Below are the code and all the weights of a small trained network. Each question names an input and a class and asks about switching units off, where a switched-off unit gives its printed mean instead of its output.

import numpy as np


def w(rows, s, z=0):
    codes = np.array(rows[::2]) - 128.0
    scale = np.full(codes.shape[1], s)
    scale[-1] = z or s
    return codes * scale


def f(y):
    return np.maximum(y, 0)


def log_softmax(a):
    a = a - a.max(-1, keepdims=True)
    return a - np.log(np.exp(a).sum(-1, keepdims=True))


def net(x, mask):
    res = np.array(x, float).reshape(1, 2) / 4 @ E
    y = f(res @ A[0][:, :-1].T + A[0][:, -1])
    res = res + np.where(mask, y, B[0][:, -1]) @ B[0][:, :-1]
    return log_softmax(res[-1] @ U[:, :-1].T + U[:, -1])


A, B = {}, {}
E = w([
[250,133,115,167,107],'x0',
[104,194,221,90,35],'x1',
],0.019)
A[0] = w([
[148,237,95,97,7,136],'neuron 1',
[114,131,237,11,110,198],'neuron 2',
[146,178,152,175,2,182],'neuron 3',
[35,154,79,150,223,156],'neuron 4',
[123,128,101,117,102,97],'neuron 5',
[192,151,33,232,174,202],'neuron 6',
[101,202,226,122,113,129],'neuron 7',
[29,67,126,1,165,207],'neuron 8',
[151,45,48,114,173,254],'neuron 9',
[72,213,197,153,78,188],'neuron 10',
[118,237,229,102,127,171],'neuron 11',
[210,83,149,186,111,166],'neuron 12',
[74,84,162,179,206,175],'neuron 13',
[118,189,244,88,76,155],'neuron 14',
[100,165,193,138,128,160],'neuron 15',
[239,148,86,135,92,155],'neuron 16',
],0.01,0.0058)
B[0] = w([
[114,230,178,161,124,226],'neuron 1',
[168,92,193,11,80,226],'neuron 2',
[96,156,183,141,172,233],'neuron 3',
[6,116,84,72,125,205],'neuron 4',
[129,98,115,175,164,128],'neuron 5',
[156,78,74,142,166,250],'neuron 6',
[180,135,179,134,98,213],'neuron 7',
[153,89,77,53,84,220],'neuron 8',
[99,68,112,105,229,240],'neuron 9',
[144,116,163,79,63,226],'neuron 10',
[161,161,182,89,94,229],'neuron 11',
[200,109,119,213,163,210],'neuron 12',
[60,1,60,122,122,183],'neuron 13',
[141,164,208,101,103,246],'neuron 14',
[177,143,155,43,102,178],'neuron 15',
[156,155,120,228,146,227],'neuron 16',
],0.0078,0.019)
U = w([
[54,97,73,126,128,222],'0',
[171,116,100,208,132,253],'1',
[96,126,142,247,25,20],'2',
[151,186,161,127,68,76],'3',
[124,87,100,116,28,113],'4',
],0.013,0.0019)

Each question gives the input, the list of numbers given to net, and the class t.
The units are the neurons (one row each of A and B). Each row of codes is followed by its name. A weight is (code - 128) times the scale printed after its matrix; where a second scale follows, it is the last column's (A, B and U).
mask holds one flag per neuron, in row order. A switched-off neuron (its flag False) gives its mean, the last column of its row in B, instead of its output. The means were averaged over made-up inputs and are rounded, as every weight is.
A unit's drop is (log p(t) with every unit on - log p(t) with that unit switched off) / (log p(t) with every unit on - log p(t) with every unit switched off).
The circuit of an input: a set's keep is (log p(t) with only the set's units on - log p(t) with every unit switched off) / (log p(t) with every unit on - log p(t) with every unit switched off). Starting from the 12 units with the biggest drops (on a tie, the unit counted first), units are removed one at a time, each time the one whose removal leaves the highest keep (on an exact tie, the one counted first), for as long as the keep stays at least 0.8.
units of the circuit, in order: the units of the circuit, biggest drop first
top k neurons: the k neurons with the biggest drops, biggest first
drop of u: that unit's drop, to one decimal
input [-7,3], class 4: units of the circuit, in order => neuron 8
input [2,-8], class 0: top 3 neurons => neuron 9; neuron 4; neuron 13
input [-5,0], class 4: top 3 neurons => neuron 9; neuron 8; neuron 3
input [1,-2], class 1: top 2 neurons => neuron 4; neuron 8
input [-5,2], class 4: top 2 neurons => neuron 8; neuron 1
input [-2,1], class 4: top 4 neurons => neuron 1; neuron 3; neuron 16; neuron 14
input [2,-7], class 0: top 2 neurons => neuron 9; neuron 4
input [-6,0], class 4: drop of neuron 9 => 0.3
input [-1,-4], class 0: drop of neuron 4 => 0.0
input [3,1], class 1: drop of neuron 9 => -0.1
